Here is a tiny trained network, its code and every weight. The questions are about switching its units off for an input and a class, where a switched-off unit gives its printed mean instead of its output.

import numpy as np


def w(rows, s, z=0):
    codes = np.array(rows[::2]) - 128.0
    scale = np.full(codes.shape[1], s)
    scale[-1] = z or s
    return codes * scale


def norm(h):
    return h / np.sqrt((h * h).mean(-1, keepdims=True) + 1e-5)


def f(y):
    return np.maximum(y, 0)


def log_softmax(a):
    a = a - a.max(-1, keepdims=True)
    return a - np.log(np.exp(a).sum(-1, keepdims=True))


def net(x, mask):
    res = np.array(x, float).reshape(1, 6) / 4 @ E
    u = 0
    for l in range(2):
        y = f(norm(res) @ A[l][:, :-1].T + A[l][:, -1])
        res = res + np.where(mask[u : u + 8], y, B[l][:, -1]) @ B[l][:, :-1]
        u += 8
    return log_softmax(norm(res)[-1] @ U[:, :-1].T + U[:, -1])


A, B = {}, {}
E = w([
[119,120,149,138,210,131,139,69,150,103,143],'x0',
[162,106,198,160,98,135,102,182,135,102,167],'x1',
[153,175,255,168,222,116,122,166,157,217,203],'x2',
[221,141,197,70,96,192,60,220,145,180,92],'x3',
[135,100,251,115,137,153,84,173,34,53,148],'x4',
[169,131,183,85,133,130,108,40,41,53,151],'x5',
],0.0089)
A[0] = w([
[138,130,76,94,93,151,124,77,73,50,100,43],'L0N0',
[114,126,26,130,167,110,122,104,171,150,125,14],'L0N1',
[78,135,33,178,154,101,155,90,144,97,149,83],'L0N2',
[106,129,5,120,142,112,134,81,144,173,102,58],'L0N3',
[131,126,102,86,107,142,126,140,134,159,110,104],'L0N4',
[138,138,37,110,103,149,118,179,146,161,97,15],'L0N5',
[130,128,29,124,94,143,125,176,152,140,108,69],'L0N6',
[119,131,61,140,155,117,128,102,155,146,125,3],'L0N7',
],0.014,0.0041)
B[0] = w([
[185,148,147,87,144,133,90,79,61,19,63,227],'L0N0',
[123,196,115,124,92,193,234,73,131,134,167,210],'L0N1',
[91,105,87,255,131,103,130,107,106,139,213,238],'L0N2',
[147,179,134,57,200,235,219,106,208,154,138,244],'L0N3',
[111,84,161,224,131,50,135,170,159,85,136,174],'L0N4',
[135,110,96,201,79,53,3,157,109,198,47,213],'L0N5',
[153,108,117,170,52,125,123,178,127,213,55,223],'L0N6',
[88,192,122,161,137,170,232,118,133,95,111,179],'L0N7',
],0.0094,0.011)
A[1] = w([
[140,150,235,74,179,112,103,190,130,167,168,53],'L1N0',
[109,146,58,97,113,155,158,121,122,106,116,83],'L1N1',
[134,81,164,124,156,149,96,142,184,111,133,147],'L1N2',
[94,81,64,46,55,80,122,175,185,188,79,5],'L1N3',
[137,119,91,1,137,98,80,105,109,10,126,135],'L1N4',
[98,140,22,52,108,133,167,100,195,132,160,61],'L1N5',
[105,146,34,49,132,105,160,112,198,136,152,12],'L1N6',
[41,77,63,85,139,68,118,125,143,136,228,24],'L1N7',
],0.016,0.0023)
B[1] = w([
[153,173,165,122,248,200,73,188,96,147,152,252],'L1N0',
[96,88,210,78,85,143,156,146,193,185,173,183],'L1N1',
[126,159,127,137,181,162,136,86,84,127,123,166],'L1N2',
[112,165,15,59,119,86,71,180,159,57,74,212],'L1N3',
[118,37,170,58,40,103,139,66,98,130,107,232],'L1N4',
[148,156,190,151,158,146,196,81,145,170,100,196],'L1N5',
[98,149,124,130,103,189,196,112,133,94,105,174],'L1N6',
[128,101,89,101,119,49,93,180,162,98,183,151],'L1N7',
],0.016,0.011)
U = w([
[152,147,172,118,221,175,84,168,90,133,156,235],'0',
[96,95,83,177,142,42,132,135,144,92,222,2],'1',
[149,144,39,138,76,99,72,198,160,140,34,91],'2',
[141,46,174,67,76,115,120,57,61,76,110,184],'3',
[105,168,105,176,116,173,255,77,190,164,133,130],'4',
],0.012,0.0022)

Each question gives the input, the list of numbers given to net, and the class t.
The units are the neurons (one row each of A and B). Each row of codes is followed by its name. A weight is (code - 128) times the scale printed after its matrix; where a second scale follows, it is the last column's (A, B and U).
mask holds one flag per neuron, layer by layer. A switched-off neuron (its flag False) gives its mean, the last column of its row in B, instead of its output. The means were averaged over made-up inputs and are rounded, as every weight is.
A unit's drop is (log p(t) with every unit on - log p(t) with that unit switched off) / (log p(t) with every unit on - log p(t) with every unit switched off).
The circuit of an input: a set's keep is (log p(t) with only the set's units on - log p(t) with every unit switched off) / (log p(t) with every unit on - log p(t) with every unit switched off). Starting from the 12 units with the biggest drops (on a tie, the unit counted first), units are removed one at a time, each time the one whose removal leaves the highest keep (on an exact tie, the one counted first), for as long as the keep stays at least 0.8.
circuit, biggest first: the units of the circuit, biggest drop first
unit that matters most: the unit with the biggest drop
k most important neurons: the k neurons with the biggest drops, biggest first
drop of u: that unit's drop, to one decimal
input [5,8,-6,-6,3,-3], class 1: circuit, biggest first -> [L0N2]
input [3,5,-1,6,-1,6], class 3: circuit, biggest first -> [L1N4 L0N6 L0N2]
input [3,-2,-4,7,8,-2], class 3: 3 most important neurons -> [L1N4 L0N3 L0N6]
input [5,-8,4,-4,7,4], class 3: 2 most important neurons -> [L1N4 L0N3]
input [-8,8,5,-5,-2,-4], class 2: 4 most important neurons -> [L0N3 L0N0 L0N2 L1N3]
input [-7,0,3,-7,6,2], class 3: 3 most important neurons -> [L0N2 L0N3 L0N6]
input [4,-3,5,-6,-3,8], class 1: 3 most important neurons -> [L0N2 L1N7 L0N3]
input [1,-7,-1,1,6,-4], class 2: 2 most important neurons -> [L0N0 L0N3]
input [-5,-6,5,-6,6,4], class 3: 3 most important neurons -> [L0N6 L0N2 L0N3]
input [4,-2,6,6,-7,-6], class 2: 2 most important neurons -> [L0N5 L1N3]
input [-5,4,8,-8,3,-8], class 1: drop of L1N3 -> -0.1
input [-4,8,-1,8,-8,8], class 2: drop of L0N3 -> 0.2
input [5,1,-1,5,-2,4], class 3: drop of L1N4 -> 0.4
input [-2,-7,0,6,3,-2], class 2: drop of L1N7 -> 0.0
input [-6,-1,2,0,-3,-1], class 2: unit that matters most -> L0N5
